Here is a tiny trained network, its code and every weight. The questions are about switching its units off for an input and a class, where a switched-off unit gives its printed mean instead of its output.

import numpy as np


def w(rows, s, z=0):
    codes = np.array(rows[::2]) - 128.0
    scale = np.full(codes.shape[1], s)
    scale[-1] = z or s
    return codes * scale


def f(y):
    return y / 2 * (1 + np.tanh(0.7978845608 * (y + 0.044715 * y**3)))


def log_softmax(a):
    a = a - a.max(-1, keepdims=True)
    return a - np.log(np.exp(a).sum(-1, keepdims=True))


def net(x, mask):
    res = np.array(x, float).reshape(1, 3) / 4 @ E
    y = f(res @ A[0][:, :-1].T + A[0][:, -1])
    res = res + np.where(mask, y, B[0][:, -1]) @ B[0][:, :-1]
    return log_softmax(res[-1] @ U[:, :-1].T + U[:, -1])


A, B = {}, {}
E = w([
[170,105,182,107,242,71,223,120],'x0',
[102,151,109,114,193,72,64,88],'x1',
[3,105,114,111,83,89,145,128],'x2',
],0.014)
A[0] = w([
[132,165,80,86,199,44,56,60,22],'n1',
[2,18,120,64,118,39,233,150,110],'n2',
[165,42,128,158,99,161,229,145,67],'n3',
[255,122,125,125,232,199,136,171,161],'n4',
[130,109,187,144,204,38,235,152,4],'n5',
[160,52,109,129,92,199,189,203,59],'n6',
],0.0081,0.003)
B[0] = w([
[77,24,201,69,5,55,217,243,195],'n1',
[179,94,192,122,40,140,85,9,249],'n2',
[107,104,111,115,173,86,243,185,197],'n3',
[156,2,97,55,22,121,72,42,244],'n4',
[71,143,29,230,95,193,31,216,232],'n5',
[113,82,161,56,88,110,101,203,200],'n6',
],0.0094,0.012)
U = w([
[89,132,59,186,107,166,38,164,126],'0',
[175,99,152,89,107,123,120,2,110],'1',
[105,105,179,59,128,74,214,181,112],'2',
[133,112,123,106,151,128,117,58,251],'3',
[124,126,120,161,214,151,198,113,102],'4',
[149,165,127,178,177,125,142,135,97],'5',
[146,171,115,173,194,134,177,139,102],'6',
],0.013,0.014)

Each question gives the input, the list of numbers given to net, and the class t.
The units are the neurons (one row each of A and B). Each row of codes is followed by its name. A weight is (code - 128) times the scale printed after its matrix; where a second scale follows, it is the last column's (A, B and U).
mask holds one flag per neuron, in row order. A switched-off neuron (its flag False) gives its mean, the last column of its row in B, instead of its output. The means were averaged over made-up inputs and are rounded, as every weight is.
A unit's drop is (log p(t) with every unit on - log p(t) with that unit switched off) / (log p(t) with every unit on - log p(t) with every unit switched off).
unit that matters most: the unit with the biggest drop
k most important neurons: the k neurons with the biggest drops, biggest first
drop when u is switched off: that unit's drop, to one decimal
input [-7,-8,1], class 2: unit that matters most	n5
input [8,-8,-6], class 0: 2 most important neurons	(n5 n1)
input [-4,6,-8], class 1: 2 most important neurons	(n5 n4)
input [3,-4,4], class 1: 2 most important neurons	(n2 n1)
input [1,7,-4], class 2: 2 most important neurons	(n1 n2)
input [-6,2,8], class 1: 2 most important neurons	(n5 n2)
input [-2,-2,3], class 3: 3 most important neurons	(n5 n4 n1)
input [-5,7,8], class 1: 3 most important neurons	(n2 n5 n3)
input [-1,1,-2], class 3: 4 most important neurons	(n5 n2 n4 n1)
input [-5,2,7], class 1: 2 most important neurons	(n5 n2)
input [-6,-8,-3], class 2: 3 most important neurons	(n5 n6 n3)
input [3,5,-2], class 2: 2 most important neurons	(n1 n2)
input [-3,1,3], class 3: 2 most important neurons	(n5 n4)
input [-2,1,4], class 1: unit that matters most	n5
input [5,8,-6], class 2: 2 most important neurons	(n1 n2)
input [1,-7,-5], class 2: 2 most important neurons	(n3 n2)
input [-4,-3,-7], class 1: 2 most important neurons	(n5 n4)
input [7,0,-5], class 0: drop when n5 is switched off	1.6
input [1,5,-4], class 2: drop when n5 is switched off	0.0
input [4,0,5], class 1: drop when n2 is switched off	3.2
input [8,5,0], class 0: drop when n5 is switched off	1.7
input [2,3,7], class 1: unit that matters most	n2
